Below are the code and all the weights of a small trained network. Each question names an input and a target symbol and asks about switching units off, where a switched-off unit gives its printed mean instead of its output.

import numpy as np


def w(rows, s, z=0):
    codes = np.array(rows[::2]) - 128.0
    scale = np.full(codes.shape[1], s)
    scale[-1] = z or s
    return codes * scale


def f(y):
    return np.maximum(y, 0)


def softmax(a):
    e = np.exp(a - a.max(-1, keepdims=True))
    return e / e.sum(-1, keepdims=True)


def log_softmax(a):
    a = a - a.max(-1, keepdims=True)
    return a - np.log(np.exp(a).sum(-1, keepdims=True))


def net(x, mask):
    ids = ['βεζηλπσφω'.index(c) for c in x.split()]
    T = len(ids)
    res = E[ids] + P[:T]
    r = res
    for j in range(3):
        rows = slice(2 * j, 2 * j + 2)
        q, k, v = (r @ M[0][rows].T for M in (Q, K, V))
        z = softmax(np.where(np.tri(T) > 0, q @ k.T / 2**0.5, -1e9)) @ v
        o = O[0][rows]
        res = res + np.where(mask[j], z, o[:, -1]) @ o[:, :-1]
    y = f(res @ A[0][:, :-1].T + A[0][:, -1])
    res = res + np.where(mask[3:19], y, B[0][:, -1]) @ B[0][:, :-1]
    return log_softmax(res[-1] @ U[:, :-1].T + U[:, -1])


Q, K, V, O, A, B = {}, {}, {}, {}, {}, {}
E = w([
[91,173,114],'β',
[99,132,136],'ε',
[165,93,121],'ζ',
[237,196,252],'η',
[164,139,86],'λ',
[123,77,226],'π',
[152,134,113],'σ',
[101,198,163],'φ',
[93,88,168],'ω',
],0.015)
P = w([
[254,55,17],'0',
[212,119,1],'1',
[196,111,16],'2',
[181,124,24],'3',
[164,127,34],'4',
[150,128,39],'5',
[142,134,46],'6',
[129,133,56],'7',
[126,138,58],'8',
[145,140,40],'9',
],0.0043)
Q[0] = w([
[164,71,126],'H1',
[149,166,100],'H1',
[180,2,144],'H2',
[203,130,102],'H2',
[102,9,164],'H3',
[6,72,170],'H3',
],0.033)
K[0] = w([
[132,70,143],'H1',
[80,153,121],'H1',
[159,4,41],'H2',
[66,99,124],'H2',
[249,105,153],'H3',
[225,137,56],'H3',
],0.033)
V[0] = w([
[161,122,203],'H1',
[207,149,121],'H1',
[246,139,175],'H2',
[39,119,140],'H2',
[140,121,71],'H3',
[178,211,187],'H3',
],0.011)
O[0] = w([
[176,8,100,178],'H1',
[245,144,58,173],'H1',
[23,194,239,252],'H2',
[253,104,79,17],'H2',
[212,120,56,139],'H3',
[6,250,154,171],'H3',
],0.0067,0.004)
A[0] = w([
[141,170,130,227],'N1',
[152,163,164,103],'N2',
[129,138,140,93],'N3',
[165,181,104,156],'N4',
[161,112,158,138],'N5',
[130,163,85,32],'N6',
[104,73,136,161],'N7',
[117,168,115,113],'N8',
[186,121,84,204],'N9',
[172,93,164,128],'N10',
[129,143,146,80],'N11',
[62,109,7,183],'N12',
[176,86,165,26],'N13',
[207,130,87,3],'N14',
[155,61,143,134],'N15',
[128,171,91,44],'N16',
],0.016,0.006)
B[0] = w([
[144,189,69,255],'N1',
[82,78,130,181],'N2',
[129,116,115,143],'N3',
[193,146,143,224],'N4',
[145,90,156,186],'N5',
[116,184,160,145],'N6',
[116,192,99,220],'N7',
[154,102,162,190],'N8',
[38,136,66,237],'N9',
[110,90,179,207],'N10',
[131,107,103,152],'N11',
[187,5,161,224],'N12',
[119,125,26,172],'N13',
[147,199,222,173],'N14',
[115,114,194,218],'N15',
[132,167,179,152],'N16',
],0.033,0.0057)
U = w([
[125,18,68,175],'β',
[131,109,90,253],'ε',
[37,181,111,155],'ζ',
[216,61,175,65],'η',
[121,116,139,135],'λ',
[118,83,254,100],'π',
[125,110,149,46],'σ',
[174,170,173,202],'φ',
[83,65,120,44],'ω',
],0.0078,0.0053)

Each question gives the input, a string of symbols that net reads in full, and the target symbol t.
The units are the heads (2 rows each of Q, K, V and O) and the neurons (one row each of A and B). Each row of codes is followed by its name. A weight is (code - 128) times the scale printed after its matrix; where a second scale follows, it is the last column's (O, A, B and U).
mask holds one flag per unit, heads first, then neurons. A switched-off unit (its flag False) gives its mean, the last column of its rows in O or B, instead of its output. The means were averaged over made-up inputs and are rounded, as every weight is.
A unit's drop is (log p(t) with every unit on - log p(t) with that unit switched off) / (log p(t) with every unit on - log p(t) with every unit switched off).
The circuit of an input: a set's keep is (log p(t) with only the set's units on - log p(t) with every unit switched off) / (log p(t) with every unit on - log p(t) with every unit switched off). Starting from the 12 units with the biggest drops (on a tie, the unit counted first), units are removed one at a time, each time the one whose removal leaves the highest keep (on an exact tie, the one counted first), for as long as the keep stays at least 0.8.
units of the circuit, in order: the units of the circuit, biggest drop first
most important unit: the unit with the biggest drop
k most important neurons: the k neurons with the biggest drops, biggest first
heads that matter: for each layer, one digit per head in row order, 1 if its drop is at least 0.15 and else 0, layers parted by /
input ζ ζ π ω ε σ, target π: units of the circuit, in order : (H3 H2 N14 N15)
input β σ β λ β π φ φ σ, target η: units of the circuit, in order : (N12 H2)
input π ε β β ζ ε ε, target β: units of the circuit, in order : (H2 N12 N9)
input π λ π π ζ, target π: heads that matter : 101
input φ ω π β, target η: units of the circuit, in order : (N12 N9)
input ε π λ, target β: heads that matter : 001
input π π ζ ω, target π: units of the circuit, in order : (H3 N1 N15)
input λ π σ ζ π π ε ζ φ σ, target η: most important unit : H3
input π β ω, target π: 3 most important neurons : (N15 N1 N9)
input ζ σ π ζ, target ζ: units of the circuit, in order : (N12 H2)
input π ζ σ ε ζ, target π: 3 most important neurons : (N1 N9 N13)
input φ π λ λ ω λ σ, target π: 4 most important neurons : (N14 N7 N12 N13)
input φ β π π η, target β: units of the circuit, in order : (N2 N13 H2)
input η φ ω ω λ λ φ π, target ζ: 2 most important neurons : (N12 N4)
input ζ λ ω η π φ λ, target η: units of the circuit, in order : (N12)
input ζ π λ, target β: 4 most important neurons : (N12 N14 N7 N15)
input π σ π π π π λ ζ φ, target φ: 2 most important neurons : (N9 N1)
input ω π η λ ζ β η, target ζ: units of the circuit, in order : (N9 H2)
input λ ζ β σ β λ π ζ η, target β: 2 most important neurons : (N2 N13)
input ζ ε σ λ λ π ε φ λ, target η: 3 most important neurons : (N12 N4 N7)
input λ η λ ω λ, target π: most important unit : N14
input ζ φ η β φ, target ζ: 2 most important neurons : (N1 N12)
input φ λ π ζ λ π η β φ, target ζ: 2 most important neurons : (N12 N1)
input π ω π λ, target π: 3 most important neurons : (N14 N12 N13)
input λ ε η β, target ζ: 3 most important neurons : (N12 N1 N4)
